Here is a tiny trained network, its code and every weight. The questions are about switching its units off for an input and a class, where a switched-off unit gives its printed mean instead of its output.

import numpy as np


def w(rows, s, z=0):
    codes = np.array(rows[::2]) - 128.0
    scale = np.full(codes.shape[1], s)
    scale[-1] = z or s
    return codes * scale


def f(y):
    return y / 2 * (1 + np.tanh(0.7978845608 * (y + 0.044715 * y**3)))


def log_softmax(a):
    a = a - a.max(-1, keepdims=True)
    return a - np.log(np.exp(a).sum(-1, keepdims=True))


def net(x, mask):
    res = np.array(x, float).reshape(1, 4) / 4 @ E
    y = f(res @ A[0][:, :-1].T + A[0][:, -1])
    res = res + np.where(mask, y, B[0][:, -1]) @ B[0][:, :-1]
    return log_softmax(res[-1] @ U[:, :-1].T + U[:, -1])


A, B = {}, {}
E = w([
[153,81,49,160,2],'x0',
[96,7,146,48,128],'x1',
[230,100,88,120,189],'x2',
[130,127,131,131,124],'x3',
],0.0091)
A[0] = w([
[42,125,150,140,82,68],'N0',
[137,66,87,197,82,14],'N1',
[81,141,189,100,201,53],'N2',
[151,89,136,179,157,41],'N3',
[195,72,83,97,174,95],'N4',
[102,90,47,88,45,116],'N5',
[156,113,70,129,174,50],'N6',
[105,8,130,85,130,2],'N7',
[175,111,117,132,153,55],'N8',
[120,94,116,100,130,16],'N9',
[226,122,136,150,152,93],'N10',
[170,76,167,201,152,46],'N11',
[161,122,115,192,48,77],'N12',
[127,200,104,183,166,69],'N13',
[179,208,112,203,84,87],'N14',
[60,154,190,154,92,76],'N15',
],0.012,0.0073)
B[0] = w([
[184,217,56,38,103,185],'N0',
[67,171,155,156,209,178],'N1',
[109,116,71,203,205,218],'N2',
[86,177,94,91,140,118],'N3',
[176,207,122,91,86,220],'N4',
[132,128,97,165,238,254],'N5',
[67,174,81,81,126,146],'N6',
[25,68,232,71,79,221],'N7',
[57,182,80,124,107,139],'N8',
[2,170,182,130,123,126],'N9',
[154,183,65,53,90,187],'N10',
[112,166,91,100,134,122],'N11',
[128,138,127,169,219,206],'N12',
[30,49,201,94,106,198],'N13',
[32,34,211,45,118,235],'N14',
[191,178,18,71,93,188],'N15',
],0.0077,0.0074)
U = w([
[147,120,123,169,143,250],'0',
[95,92,163,124,140,83],'1',
[124,140,99,191,247,50],'2',
[144,175,66,107,112,70],'3',
],0.013,0.015)

Each question gives the input, the list of numbers given to net, and the class t.
The units are the neurons (one row each of A and B). Each row of codes is followed by its name. A weight is (code - 128) times the scale printed after its matrix; where a second scale follows, it is the last column's (A, B and U).
mask holds one flag per neuron, in row order. A switched-off neuron (its flag False) gives its mean, the last column of its row in B, instead of its output. The means were averaged over made-up inputs and are rounded, as every weight is.
A unit's drop is (log p(t) with every unit on - log p(t) with that unit switched off) / (log p(t) with every unit on - log p(t) with every unit switched off).
The circuit of an input: a set's keep is (log p(t) with only the set's units on - log p(t) with every unit switched off) / (log p(t) with every unit on - log p(t) with every unit switched off). Starting from the 12 units with the biggest drops (on a tie, the unit counted first), units are removed one at a time, each time the one whose removal leaves the highest keep (on an exact tie, the one counted first), for as long as the keep stays at least 0.8.
circuit, biggest first: the units of the circuit, biggest drop first
unit that matters most: the unit with the biggest drop
k most important neurons: the k neurons with the biggest drops, biggest first
drop when u is switched off: that unit's drop, to one decimal
input [-6,3,-1,3], class 2: circuit, biggest first => (N2)
input [3,7,-8,3], class 3: 3 most important neurons => (N0 N15 N14)
input [-6,7,-6,7], class 0: 4 most important neurons => (N2 N14 N15 N13)
input [7,-6,5,-6], class 2: 2 most important neurons => (N12 N1)
input [7,-4,7,-4], class 2: 3 most important neurons => (N12 N1 N5)
input [6,-1,-2,-2], class 2: circuit, biggest first => (N5 N12)
input [-3,-5,-2,-1], class 1: circuit, biggest first => (N13 N14)
input [5,3,5,4], class 2: 2 most important neurons => (N5 N1)
input [5,-3,2,-1], class 2: circuit, biggest first => (N12 N1)
input [-1,-4,-6,4], class 3: 2 most important neurons => (N15 N0)
input [8,-1,-7,-2], class 2: circuit, biggest first => (N5 N12)
input [-2,-5,-7,1], class 3: 3 most important neurons => (N15 N0 N7)
input [-4,-7,5,6], class 1: 2 most important neurons => (N13 N14)
input [1,-7,8,3], class 3: 2 most important neurons => (N10 N7)
input [0,-3,6,-5], class 3: unit that matters most => N10
input [-6,-6,0,5], class 1: 3 most important neurons => (N13 N14 N5)
input [-2,-8,6,4], class 1: circuit, biggest first => (N14 N13)
input [-1,-8,0,-5], class 1: drop when N14 is switched off => 0.2
input [-8,5,-2,6], class 2: drop when N14 is switched off => 0.1
input [6,6,8,7], class 3: circuit, biggest first => (N4)
